Here is a tiny trained network, its code and every weight. The questions are about switching its units off for an input and a class, where a switched-off unit gives its printed mean instead of its output.

import numpy as np


def w(rows, s, z=0):
    codes = np.array(rows[::2]) - 128.0
    scale = np.full(codes.shape[1], s)
    scale[-1] = z or s
    return codes * scale


def norm(h):
    return h / np.sqrt((h * h).mean(-1, keepdims=True) + 1e-5)


def f(y):
    return y / 2 * (1 + np.tanh(0.7978845608 * (y + 0.044715 * y**3)))


def log_softmax(a):
    a = a - a.max(-1, keepdims=True)
    return a - np.log(np.exp(a).sum(-1, keepdims=True))


def net(x, mask):
    res = np.array(x, float).reshape(1, 2) / 4 @ E
    u = 0
    for l in range(4):
        y = f(norm(res) @ A[l][:, :-1].T + A[l][:, -1])
        res = res + np.where(mask[u : u + 5], y, B[l][:, -1]) @ B[l][:, :-1]
        u += 5
    return log_softmax(norm(res)[-1] @ U[:, :-1].T + U[:, -1])


A, B = {}, {}
E = w([
[118,164,125,255],'x0',
[119,123,150,171],'x1',
],0.0065)
A[0] = w([
[181,52,96,204,26],'L0N1',
[193,40,194,22,2],'L0N2',
[162,126,254,196,92],'L0N3',
[119,231,37,59,22],'L0N4',
[137,68,225,132,103],'L0N5',
],0.0071,0.0042)
B[0] = w([
[221,129,174,159,126],'L0N1',
[254,168,151,86,254],'L0N2',
[19,74,178,100,195],'L0N3',
[20,199,17,46,143],'L0N4',
[89,22,54,39,149],'L0N5',
],0.0047,0.004)
A[1] = w([
[158,80,191,185,3],'L1N1',
[230,224,159,65,30],'L1N2',
[250,167,115,109,26],'L1N3',
[116,126,156,56,59],'L1N4',
[82,163,184,255,12],'L1N5',
],0.0087,0.0036)
B[1] = w([
[52,135,142,92,140],'L1N1',
[195,1,133,93,212],'L1N2',
[204,115,144,7,172],'L1N3',
[151,98,93,205,160],'L1N4',
[251,149,60,191,254],'L1N5',
],0.0083,0.006)
A[2] = w([
[116,164,140,160,40],'L2N1',
[102,76,228,162,89],'L2N2',
[220,98,215,116,99],'L2N3',
[178,116,121,254,1],'L2N4',
[109,192,58,144,67],'L2N5',
],0.0086,0.003)
B[2] = w([
[200,44,165,76,116],'L2N1',
[68,34,136,56,118],'L2N2',
[92,253,42,44,226],'L2N3',
[254,191,86,217,254],'L2N4',
[62,165,104,113,151],'L2N5',
],0.0065,0.0046)
A[3] = w([
[205,153,37,144,102],'L3N1',
[254,117,191,63,143],'L3N2',
[203,170,131,211,33],'L3N3',
[213,127,146,61,2],'L3N4',
[78,8,130,58,115],'L3N5',
],0.0079,0.005)
B[3] = w([
[113,165,198,254,232],'L3N1',
[190,22,16,94,255],'L3N2',
[184,242,200,221,195],'L3N3',
[170,28,156,48,163],'L3N4',
[69,89,241,231,196],'L3N5',
],0.0066,0.0061)
U = w([
[195,203,104,247,251],'0',
[192,19,50,1,254],'1',
[129,154,196,93,2],'2',
[47,180,27,77,141],'3',
[28,18,201,160,122],'4',
],0.0099,0.0057)

Each question gives the input, the list of numbers given to net, and the class t.
The units are the neurons (one row each of A and B). Each row of codes is followed by its name. A weight is (code - 128) times the scale printed after its matrix; where a second scale follows, it is the last column's (A, B and U).
mask holds one flag per neuron, layer by layer. A switched-off neuron (its flag False) gives its mean, the last column of its row in B, instead of its output. The means were averaged over made-up inputs and are rounded, as every weight is.
A unit's drop is (log p(t) with every unit on - log p(t) with that unit switched off) / (log p(t) with every unit on - log p(t) with every unit switched off).
unit that matters most: the unit with the biggest drop
k most important neurons: the k neurons with the biggest drops, biggest first
top k neurons in layer l: the k neurons of layer l with the biggest drops, biggest first
drop of u: that unit's drop, to one decimal
input [0,-1], class 3: 2 most important neurons => [L0N4 L1N5]
input [0,6], class 4: unit that matters most => L0N3
input [0,5], class 4: 3 most important neurons => [L0N3 L1N5 L0N5]
input [0,7], class 4: 3 most important neurons => [L0N3 L0N5 L1N5]
input [4,-8], class 3: 4 most important neurons => [L0N4 L1N5 L0N2 L2N4]
input [0,-3], class 3: 2 most important neurons => [L0N4 L0N2]
input [1,-2], class 3: top 2 neurons in layer 0 => [L0N2 L0N4]
input [0,8], class 4: 2 most important neurons => [L0N3 L0N5]
input [3,-7], class 3: drop of L2N4 => 0.1
input [-2,3], class 1: drop of L0N2 => 0.3
input [0,4], class 4: drop of L1N5 => 0.9
